a =
[[ 0.3 -1.3 -0.4  1.9  1.3  0.6  0.1  1.0 -0.8 -0.2]
 [-1.1  0.9 -0.5 -2.5 -2.0 -1.1 -0.6 -2.1  0.2 -0.3]
 [ 0.4 -0.8  0.1  1.6  1.1  0.2 -0.1  1.6 -1.0 -0.9]
 [-1.1  0.6 -0.6 -2.5 -2.0 -1.1 -0.6 -2.1  0.1 -0.1]
 [-1.2  0.7 -0.7 -2.4 -2.0 -1.0 -0.6 -2.2  0.1 -0.1]
 [ 0.6 -0.9  0.4  1.9  1.0  0.0 -0.3  1.8 -1.0 -0.9]
 [ 0.1 -1.8 -1.1 -2.7 -1.1 -0.5 -1.6 -1.0  0.5  0.2]]
a[0, 0]	0.3
a[:, 6]	[0.1, -0.6, -0.1, -0.6, -0.6, -0.3, -1.6]
a[6]	[0.1, -1.8, -1.1, -2.7, -1.1, -0.5, -1.6, -1.0, 0.5, 0.2]
a[1, 8]	0.2
a[:, 1]	[-1.3, 0.9, -0.8, 0.6, 0.7, -0.9, -1.8]
a[2]	[0.4, -0.8, 0.1, 1.6, 1.1, 0.2, -0.1, 1.6, -1.0, -0.9]
a[1, 4]	-2.0
a[4, 8]	0.1
a[3, 1]	0.6
a[5, 2]	0.4
a[5, 6]	-0.3
a[4, 9]	-0.1
a[1, 5]	-1.1
a[4, 5]	-1.0
a[0, 9]	-0.2
a[:, 2]	[-0.4, -0.5, 0.1, -0.6, -0.7, 0.4, -1.1]
a[6, 8]	0.5
a[4, 1]	0.7
a[1, 3]	-2.5
a[6, 5]	-0.5
a[3, 5]	-1.1
a[6, 0]	0.1
a[0, 1]	-1.3
a[3, 2]	-0.6
a[0, 6]	0.1
a[3]	[-1.1, 0.6, -0.6, -2.5, -2.0, -1.1, -0.6, -2.1, 0.1, -0.1]
a[0]	[0.3, -1.3, -0.4, 1.9, 1.3, 0.6, 0.1, 1.0, -0.8, -0.2]
a[1, 2]	-0.5
a[2, 8]	-1.0
a[3, 6]	-0.6

X =
[[-13  -6 -10  -8  -1   6  27 -28  11 -23 -10]
 [ -5  -3  -8  15 -34 -22 -16 -26  -6 -18 -29]
 [ -3  -5 -10  13 -20  -6  -7 -26   5 -17 -19]]
Rows and columns are counted from 0.
(0, 0)	-13
(2, 3)	13
(2, 5)	-6
(0, 3)	-8
(1, 10)	-29
(0, 4)	-1
(0, 10)	-10
(2, 9)	-17
(0, 9)	-23
(1, 3)	15
(1, 4)	-34
(1, 6)	-16
(0, 6)	27
(1, 7)	-26

B =
[[-46 -46 -46 -40 -42 -39]
 [-42 -46 -41 -45 -44 -44]
 [ 43  43  44  42  39  43]
 [-43 -40 -46 -49 -41 -40]
 [ 41  44  43  34  30  11]
 [-45 -45 -44 -43 -40 -39]
 [-40 -43 -50 -40 -43 -46]
 [ 44  39  45  44  46  45]
 [-44 -44 -46 -40 -45 -46]]
Indices start at 0.
(0, 0): -46
(5, 4): -40
(4, 5): 11
(0, 2): -46
(5, 3): -43
(1, 0): -42
(5, 1): -45
(1, 1): -46
(6, 4): -43
(3, 0): -43
(4, 2): 43
(6, 5): -46
(1, 5): -44
(4, 4): 30
(8, 0): -44
(1, 4): -44
(2, 4): 39
(4, 3): 34
(2, 0): 43
(7, 4): 46
(3, 1): -40
(7, 0): 44
(7, 5): 45
(3, 2): -46

m = -850  -268   994   346   194
m[0] -> -850
m[3] -> 346
m[2] -> 994

M =
-30   -3   -8   40  -47   11   31   17  -11  -42   26   38   29    8  -23
-36   22  -29   31  -31  -51  -13   -6    5   17    4   -2    1  -57  -20
 13  -28   45  -23    6   59   16  -29  -14    3   -9   31   11   33   39
M[-3][-15] -> -30
M[-2][7] -> -6
M[1][-9] -> -13
M[-3][9] -> -42
M[:, -13] -> [-8, -29, 45]
M[-1][-11] -> 6
M[-3][-13] -> -8
M[-3][-5] -> 26
M[-1][-3] -> 11
M[2] -> [13, -28, 45, -23, 6, 59, 16, -29, -14, 3, -9, 31, 11, 33, 39]
M[2][-8] -> -29
M[:, -5] -> [26, 4, -9]
M[-3][-12] -> 40
M[0][-1] -> -23
M[:, 3] -> [40, 31, -23]
M[1][-4] -> -2
M[:, 9] -> [-42, 17, 3]
M[1][-2] -> -57

grid =
[[ 37 -32   2 -17 -45]
 [-40  37 -33 -41 -16]
 [ -7  65  12  28  19]
 [-24 -42  57 -20 -46]
 [ 30 -13   4  24  28]
 [ -5  40  19   2  38]
 [ 17 -19 -10  23  18]
 [ 29   1   4  12  24]]
grid[0][0] -> 37
grid[6][1] -> -19
grid[4][0] -> 30
grid[1][2] -> -33
grid[7][1] -> 1
grid[1] -> [-40, 37, -33, -41, -16]
grid[2] -> [-7, 65, 12, 28, 19]
grid[:, 4] -> [-45, -16, 19, -46, 28, 38, 18, 24]
grid[6][0] -> 17
grid[0][4] -> -45
grid[2][4] -> 19
grid[2][3] -> 28
grid[4][1] -> -13
grid[3][2] -> 57
grid[5] -> [-5, 40, 19, 2, 38]
grid[:, 2] -> [2, -33, 12, 57, 4, 19, -10, 4]
grid[0][1] -> -32
grid[7][2] -> 4
grid[6] -> [17, -19, -10, 23, 18]
